Here is a tiny trained network, its code and every weight. The questions are about switching its units off for an input and a class, where a switched-off unit gives its printed mean instead of its output.

import numpy as np


def w(rows, s, z=0):
    codes = np.array(rows[::2]) - 128.0
    scale = np.full(codes.shape[1], s)
    scale[-1] = z or s
    return codes * scale


def norm(h):
    return h / np.sqrt((h * h).mean(-1, keepdims=True) + 1e-5)


def f(y):
    return y / 2 * (1 + np.tanh(0.7978845608 * (y + 0.044715 * y**3)))


def log_softmax(a):
    a = a - a.max(-1, keepdims=True)
    return a - np.log(np.exp(a).sum(-1, keepdims=True))


def net(x, mask):
    res = np.array(x, float).reshape(1, 6) / 4 @ E
    u = 0
    for l in range(2):
        y = f(norm(res) @ A[l][:, :-1].T + A[l][:, -1])
        res = res + np.where(mask[u : u + 10], y, B[l][:, -1]) @ B[l][:, :-1]
        u += 10
    return log_softmax(norm(res)[-1] @ U[:, :-1].T + U[:, -1])


A, B = {}, {}
E = w([
[155,144,138,110,141,124,178],'x0',
[199,100,162,159,152,54,114],'x1',
[141,252,80,135,105,119,64],'x2',
[68,106,132,129,150,89,91],'x3',
[122,176,54,89,165,144,120],'x4',
[129,126,128,95,69,103,181],'x5',
],0.013)
A[0] = w([
[201,233,111,146,109,120,65,135],'0.n1',
[155,120,163,130,97,7,132,112],'0.n2',
[72,144,124,130,86,136,138,100],'0.n3',
[151,169,174,142,125,154,147,95],'0.n4',
[137,197,158,135,190,90,151,72],'0.n5',
[167,107,189,153,129,164,124,118],'0.n6',
[136,143,134,125,186,146,153,115],'0.n7',
[109,102,157,160,146,130,58,72],'0.n8',
[110,115,105,126,109,184,130,2],'0.n9',
[130,200,196,158,43,181,105,97],'0.n10',
],0.021,0.0073)
B[0] = w([
[77,152,70,169,47,138,6,255],'0.n1',
[123,116,84,151,189,17,189,202],'0.n2',
[136,138,82,70,97,116,162,160],'0.n3',
[109,95,115,107,148,116,165,142],'0.n4',
[99,182,161,89,84,151,151,159],'0.n5',
[167,124,160,198,107,143,133,167],'0.n6',
[77,158,156,134,147,174,186,152],'0.n7',
[97,120,154,88,173,147,38,168],'0.n8',
[145,109,127,102,75,42,141,144],'0.n9',
[80,172,177,80,120,75,190,179],'0.n10',
],0.023,0.015)
A[1] = w([
[138,162,184,143,125,6,161,110],'1.n1',
[139,110,105,87,55,159,94,64],'1.n2',
[96,188,102,131,15,69,173,1],'1.n3',
[189,209,52,128,87,156,26,136],'1.n4',
[172,179,110,127,127,53,71,120],'1.n5',
[214,38,183,206,121,96,167,117],'1.n6',
[95,98,92,128,63,215,124,59],'1.n7',
[200,71,242,145,16,221,116,165],'1.n8',
[152,130,253,193,80,81,77,88],'1.n9',
[190,99,192,109,145,186,23,112],'1.n10',
],0.016,0.0037)
B[1] = w([
[183,97,149,45,118,90,129,204],'1.n1',
[135,216,168,129,167,82,81,182],'1.n2',
[123,128,116,38,108,197,179,250],'1.n3',
[116,151,95,165,139,112,24,246],'1.n4',
[172,138,85,136,78,235,103,188],'1.n5',
[170,140,79,171,242,186,99,199],'1.n6',
[162,176,178,137,56,94,114,179],'1.n7',
[67,217,96,163,126,183,218,150],'1.n8',
[170,117,58,184,59,1,172,165],'1.n9',
[134,60,228,106,102,154,125,153],'1.n10',
],0.022,0.014)
U = w([
[112,82,200,218,113,187,185,1],'0',
[137,218,104,209,164,239,218,89],'1',
[233,77,88,197,209,49,144,198],'2',
[138,150,100,32,68,84,207,195],'3',
[102,211,71,144,43,121,7,240],'4',
[97,68,226,109,154,184,36,14],'5',
],0.015,0.0037)

Each question gives the input, the list of numbers given to net, and the class t.
The units are the neurons (one row each of A and B). Each row of codes is followed by its name. A weight is (code - 128) times the scale printed after its matrix; where a second scale follows, it is the last column's (A, B and U).
mask holds one flag per neuron, layer by layer. A switched-off neuron (its flag False) gives its mean, the last column of its row in B, instead of its output. The means were averaged over made-up inputs and are rounded, as every weight is.
A unit's drop is (log p(t) with every unit on - log p(t) with that unit switched off) / (log p(t) with every unit on - log p(t) with every unit switched off).
The circuit of an input: a set's keep is (log p(t) with only the set's units on - log p(t) with every unit switched off) / (log p(t) with every unit on - log p(t) with every unit switched off). Starting from the 12 units with the biggest drops (on a tie, the unit counted first), units are removed one at a time, each time the one whose removal leaves the highest keep (on an exact tie, the one counted first), for as long as the keep stays at least 0.8.
circuit, biggest first: the units of the circuit, biggest drop first
top k neurons: the k neurons with the biggest drops, biggest first
k most important neurons of layer l: the k neurons of layer l with the biggest drops, biggest first
drop when u is switched off: that unit's drop, to one decimal
input [6,2,-4,-8,-6,-5], class 1: top neuron : 1.n8
input [1,-6,-6,-7,6,-6], class 3: 4 most important neurons of layer 1 : 1.n6; 1.n4; 1.n5; 1.n8
input [7,1,-2,7,8,-3], class 1: circuit, biggest first : 0.n1; 0.n7
input [2,-1,-5,-3,4,8], class 3: top 2 neurons : 0.n1; 0.n6
input [5,-6,0,-3,1,-7], class 3: 2 most important neurons of layer 0 : 0.n1; 0.n9
input [-8,7,-8,-4,2,-7], class 0: top 4 neurons : 1.n10; 0.n2; 0.n8; 1.n8
input [1,4,-2,3,3,-3], class 5: circuit, biggest first : 0.n1; 0.n8
input [-8,-4,-2,-1,3,-7], class 5: 2 most important neurons of layer 0 : 0.n1; 0.n8
input [4,-1,-6,-8,3,6], class 1: 2 most important neurons of layer 0 : 0.n2; 0.n1
input [3,-7,-8,8,1,-7], class 5: circuit, biggest first : 0.n1; 0.n2
input [-6,0,-8,-1,5,-3], class 0: top 2 neurons : 0.n1; 0.n2
input [-4,-4,2,3,-7,-4], class 5: circuit, biggest first : 0.n8; 0.n1
input [-2,-1,-6,2,8,7], class 3: top 3 neurons : 0.n1; 1.n4; 0.n8
input [5,-8,0,-1,1,-4], class 3: circuit, biggest first : 0.n1
input [5,-5,-8,6,-3,-3], class 1: circuit, biggest first : 0.n1; 0.n2; 1.n8
input [7,7,0,-2,-2,-3], class 2: top 2 neurons : 0.n6; 0.n2
input [0,-2,-5,7,1,0], class 5: 2 most important neurons of layer 0 : 0.n1; 0.n2
input [-7,0,-7,-2,-5,-8], class 0: 2 most important neurons of layer 1 : 1.n10; 1.n8
input [-6,1,-8,-2,6,-5], class 0: top 2 neurons : 0.n1; 1.n4
input [3,-5,-2,0,-1,5], class 3: circuit, biggest first : 0.n1
input [2,-1,-4,-4,7,1], class 1: top 4 neurons : 0.n1; 1.n1; 0.n2; 0.n7
input [5,-6,-8,6,-7,-1], class 1: 2 most important neurons of layer 0 : 0.n2; 0.n1
input [7,5,0,-8,-2,-2], class 3: top 2 neurons : 0.n5; 1.n3
input [-4,3,-4,3,6,-1], class 5: drop when 0.n1 is switched off : 0.2
input [-1,-2,-7,7,7,-4], class 5: drop when 0.n1 is switched off : 0.3
